Below are the code and all the weights of a small trained network. Each question names an input and a class and asks about switching units off, where a switched-off unit gives its printed mean instead of its output.

import numpy as np


def w(rows, s, z=0):
    codes = np.array(rows[::2]) - 128.0
    scale = np.full(codes.shape[1], s)
    scale[-1] = z or s
    return codes * scale


def f(y):
    return y / 2 * (1 + np.tanh(0.7978845608 * (y + 0.044715 * y**3)))


def log_softmax(a):
    a = a - a.max(-1, keepdims=True)
    return a - np.log(np.exp(a).sum(-1, keepdims=True))


def net(x, mask):
    res = np.array(x, float).reshape(1, 2) / 4 @ E
    y = f(res @ A[0][:, :-1].T + A[0][:, -1])
    res = res + np.where(mask, y, B[0][:, -1]) @ B[0][:, :-1]
    return log_softmax(res[-1] @ U[:, :-1].T + U[:, -1])


A, B = {}, {}
E = w([
[3,132,79,140,128,43],'x0',
[132,224,161,133,143,152],'x1',
],0.012)
A[0] = w([
[106,32,114,102,134,98,131],'n1',
[111,130,117,121,132,99,79],'n2',
[137,142,128,110,108,127,61],'n3',
[126,115,145,128,148,112,255],'n4',
[211,113,135,123,127,136,145],'n5',
[132,38,127,138,111,136,103],'n6',
[133,134,138,128,138,163,109],'n7',
[133,144,114,115,73,120,232],'n8',
[62,122,124,130,123,87,184],'n9',
[190,110,137,122,118,151,99],'n10',
[150,88,118,137,137,117,77],'n11',
[118,128,110,128,131,146,232],'n12',
[125,116,124,136,139,125,251],'n13',
[80,136,99,138,119,114,103],'n14',
[110,251,129,118,127,124,116],'n15',
[53,135,148,130,122,118,85],'n16',
[90,124,122,134,138,112,101],'n17',
],0.018,0.0082)
B[0] = w([
[179,195,140,207,133,81,224],'n1',
[135,113,60,154,150,137,151],'n2',
[126,115,80,166,130,98,120],'n3',
[104,99,236,80,76,149,195],'n4',
[96,104,100,84,179,105,237],'n5',
[168,190,112,210,164,103,190],'n6',
[121,137,92,145,147,106,157],'n7',
[122,75,199,107,90,113,181],'n8',
[115,110,115,59,176,138,249],'n9',
[123,122,55,97,207,103,211],'n10',
[142,166,70,148,143,113,143],'n11',
[118,107,236,83,91,153,181],'n12',
[94,94,252,83,81,127,193],'n13',
[128,115,67,114,180,122,193],'n14',
[187,181,151,219,146,62,236],'n15',
[134,122,39,117,187,133,192],'n16',
[124,115,75,131,149,119,171],'n17',
],0.025,0.013)
U = w([
[114,90,76,67,184,105,139],'0',
[208,219,176,251,137,76,129],'1',
[96,82,231,88,75,140,255],'2',
[131,104,96,146,88,141,72],'3',
[134,152,119,187,102,162,75],'4',
[84,135,96,142,98,163,74],'5',
[137,94,90,174,83,174,87],'6',
],0.013,0.006)

Each question gives the input, the list of numbers given to net, and the class t.
The units are the neurons (one row each of A and B). Each row of codes is followed by its name. A weight is (code - 128) times the scale printed after its matrix; where a second scale follows, it is the last column's (A, B and U).
mask holds one flag per neuron, in row order. A switched-off neuron (its flag False) gives its mean, the last column of its row in B, instead of its output. The means were averaged over made-up inputs and are rounded, as every weight is.
A unit's drop is (log p(t) with every unit on - log p(t) with that unit switched off) / (log p(t) with every unit on - log p(t) with every unit switched off).
The circuit of an input: a set's keep is (log p(t) with only the set's units on - log p(t) with every unit switched off) / (log p(t) with every unit on - log p(t) with every unit switched off). Starting from the 12 units with the biggest drops (on a tie, the unit counted first), units are removed one at a time, each time the one whose removal leaves the highest keep (on an exact tie, the one counted first), for as long as the keep stays at least 0.8.
units of the circuit, in order: the units of the circuit, biggest drop first
most important unit: the unit with the biggest drop
k most important neurons: the k neurons with the biggest drops, biggest first
drop of u: that unit's drop, to one decimal
input [-4,2], class 0: most important unit : n10
input [-3,-2], class 2: units of the circuit, in order : (n16; n14; n15)
input [3,-3], class 2: units of the circuit, in order : (n15; n10; n5)
input [3,-4], class 1: 4 most important neurons : (n1; n5; n6; n10)
input [-6,6], class 0: 4 most important neurons : (n5; n1; n10; n6)
input [-8,7], class 0: 2 most important neurons : (n5; n10)
input [-1,-4], class 1: 2 most important neurons : (n6; n1)
input [5,-6], class 1: 3 most important neurons : (n1; n6; n5)
input [-1,3], class 2: 2 most important neurons : (n1; n6)
input [4,-8], class 1: drop of n1 : 1.6
input [0,-5], class 1: drop of n1 : 0.1
input [3,0], class 2: drop of n10 : 0.2
